Here is a tiny trained network, its code and every weight. The questions are about switching its units off for an input and a class, where a switched-off unit gives its printed mean instead of its output.

import numpy as np


def w(rows, s, z=0):
    codes = np.array(rows[::2]) - 128.0
    scale = np.full(codes.shape[1], s)
    scale[-1] = z or s
    return codes * scale


def norm(h):
    return h / np.sqrt((h * h).mean(-1, keepdims=True) + 1e-5)


def f(y):
    return np.maximum(y, 0)


def log_softmax(a):
    a = a - a.max(-1, keepdims=True)
    return a - np.log(np.exp(a).sum(-1, keepdims=True))


def net(x, mask):
    res = np.array(x, float).reshape(1, 3) / 4 @ E
    u = 0
    for l in range(2):
        y = f(norm(res) @ A[l][:, :-1].T + A[l][:, -1])
        res = res + np.where(mask[u : u + 12], y, B[l][:, -1]) @ B[l][:, :-1]
        u += 12
    return log_softmax(norm(res)[-1] @ U[:, :-1].T + U[:, -1])


A, B = {}, {}
E = w([
[90,110,2,154,162,51,59,189,133],'x0',
[122,51,191,107,35,162,227,162,73],'x1',
[179,232,88,127,64,42,118,152,175],'x2',
],0.0041)
A[0] = w([
[156,175,160,129,132,121,129,98,151,18],'0.n0',
[134,123,124,122,122,126,123,120,123,100],'0.n1',
[159,216,95,127,99,48,103,145,174,110],'0.n2',
[138,181,107,134,113,84,109,138,158,100],'0.n3',
[110,113,115,138,183,139,73,117,138,105],'0.n4',
[148,119,217,114,77,186,253,108,96,126],'0.n5',
[97,116,22,157,113,35,86,202,112,182],'0.n6',
[160,181,179,121,122,131,131,95,188,2],'0.n7',
[164,141,164,96,56,114,226,159,111,99],'0.n8',
[86,50,83,133,83,77,150,226,63,40],'0.n9',
[82,7,97,143,126,120,141,179,88,152],'0.n10',
[66,18,106,142,180,178,109,131,102,120],'0.n11',
],0.0062,0.0039)
B[0] = w([
[142,111,151,116,119,142,114,99,113,143],'0.n0',
[128,116,133,134,129,124,130,125,121,128],'0.n1',
[173,190,118,151,147,77,79,75,134,211],'0.n2',
[158,154,121,124,124,110,107,91,146,173],'0.n3',
[81,160,125,138,82,89,115,166,132,167],'0.n4',
[151,74,147,88,101,127,204,176,193,254],'0.n5',
[95,93,116,111,111,126,197,195,180,237],'0.n6',
[157,107,171,122,110,146,110,84,99,152],'0.n7',
[2,135,103,164,147,114,120,176,130,206],'0.n8',
[197,64,223,68,83,184,191,152,136,182],'0.n9',
[148,113,216,118,110,182,120,124,100,206],'0.n10',
[141,167,155,138,96,130,76,83,62,211],'0.n11',
],0.0073,0.0081)
A[1] = w([
[134,177,36,148,142,81,126,154,149,7],'1.n0',
[147,126,146,115,116,91,164,131,161,30],'1.n1',
[147,47,133,112,125,189,214,147,102,85],'1.n2',
[147,121,214,102,112,173,171,107,146,125],'1.n3',
[152,113,224,112,105,173,149,98,149,122],'1.n4',
[129,150,27,154,151,63,163,172,202,11],'1.n5',
[132,3,119,107,127,184,224,160,115,126],'1.n6',
[138,152,168,119,25,54,198,149,157,2],'1.n7',
[72,59,82,157,167,145,123,166,79,79],'1.n8',
[101,121,187,147,134,190,80,110,61,77],'1.n9',
[132,115,106,122,124,138,124,128,109,97],'1.n10',
[100,100,77,154,171,151,100,141,43,19],'1.n11',
],0.0063,0.0028)
B[1] = w([
[98,34,101,84,169,199,191,120,129,169],'1.n0',
[88,149,97,170,166,136,66,124,108,156],'1.n1',
[184,66,211,161,68,172,127,174,126,224],'1.n2',
[107,88,86,110,149,84,147,160,201,234],'1.n3',
[96,95,72,121,147,86,155,157,216,233],'1.n4',
[16,44,49,85,220,119,181,136,239,191],'1.n5',
[252,46,253,154,21,233,146,124,109,254],'1.n6',
[37,131,40,136,211,126,48,127,140,215],'1.n7',
[175,135,187,118,70,174,110,109,84,133],'1.n8',
[61,144,32,131,153,115,124,195,104,178],'1.n9',
[137,129,124,123,125,141,125,137,129,128],'1.n10',
[124,149,148,110,82,170,147,153,80,133],'1.n11',
],0.0047,0.0079)
U = w([
[185,148,110,162,129,137,177,108,45,10],'0',
[75,163,116,140,131,153,73,153,3,129],'1',
[148,59,201,115,74,170,185,179,137,184],'2',
[94,131,51,111,186,84,130,134,200,150],'3',
[172,151,118,153,152,128,194,105,36,2],'4',
[247,188,152,127,134,106,85,53,107,136],'5',
],0.014,0.0058)

Each question gives the input, the list of numbers given to net, and the class t.
The units are the neurons (one row each of A and B). Each row of codes is followed by its name. A weight is (code - 128) times the scale printed after its matrix; where a second scale follows, it is the last column's (A, B and U).
mask holds one flag per neuron, layer by layer. A switched-off neuron (its flag False) gives its mean, the last column of its row in B, instead of its output. The means were averaged over made-up inputs and are rounded, as every weight is.
A unit's drop is (log p(t) with every unit on - log p(t) with that unit switched off) / (log p(t) with every unit on - log p(t) with every unit switched off).
The circuit of an input: a set's keep is (log p(t) with only the set's units on - log p(t) with every unit switched off) / (log p(t) with every unit on - log p(t) with every unit switched off). Starting from the 12 units with the biggest drops (on a tie, the unit counted first), units are removed one at a time, each time the one whose removal leaves the highest keep (on an exact tie, the one counted first), for as long as the keep stays at least 0.8.
circuit, biggest first: the units of the circuit, biggest drop first
most important unit: the unit with the biggest drop
top k neurons: the k neurons with the biggest drops, biggest first
k most important neurons of layer l: the k neurons of layer l with the biggest drops, biggest first
drop of u: that unit's drop, to one decimal
input [-2,-3,8], class 5: circuit, biggest first	0.n2
input [-8,-4,6], class 5: circuit, biggest first	0.n6; 0.n2
input [-5,-7,-4], class 3: top 2 neurons	1.n6; 0.n8
input [-3,-6,-3], class 1: circuit, biggest first	0.n5; 0.n9; 0.n6
input [5,-3,-6], class 1: circuit, biggest first	0.n5; 0.n11
input [3,2,3], class 3: top 3 neurons	0.n2; 1.n7; 0.n5
input [-8,-7,-2], class 3: 2 most important neurons of layer 0	0.n6; 0.n9
input [-1,-4,2], class 3: 4 most important neurons of layer 1	1.n6; 1.n2; 1.n0; 1.n5
input [-5,-5,-4], class 3: top 3 neurons	0.n6; 0.n9; 1.n6
input [3,-5,-4], class 1: top 3 neurons	0.n5; 0.n11; 1.n6
input [4,3,5], class 3: top 3 neurons	0.n2; 0.n5; 1.n7
input [-7,-4,5], class 5: top 2 neurons	0.n6; 0.n2
input [-1,-6,4], class 3: top 3 neurons	0.n11; 0.n10; 1.n6
input [7,4,8], class 3: most important unit	0.n2
input [4,-8,-6], class 1: 3 most important neurons of layer 0	0.n5; 0.n11; 0.n2
input [-2,-6,7], class 5: 3 most important neurons of layer 0	0.n2; 0.n5; 0.n8
input [0,-5,-3], class 1: 2 most important neurons of layer 0	0.n5; 0.n6
input [-5,-7,-5], class 1: 2 most important neurons of layer 1	1.n5; 1.n3
input [-4,-5,3], class 5: drop of 0.n9	0.0
input [8,3,8], class 3: top neuron	0.n2
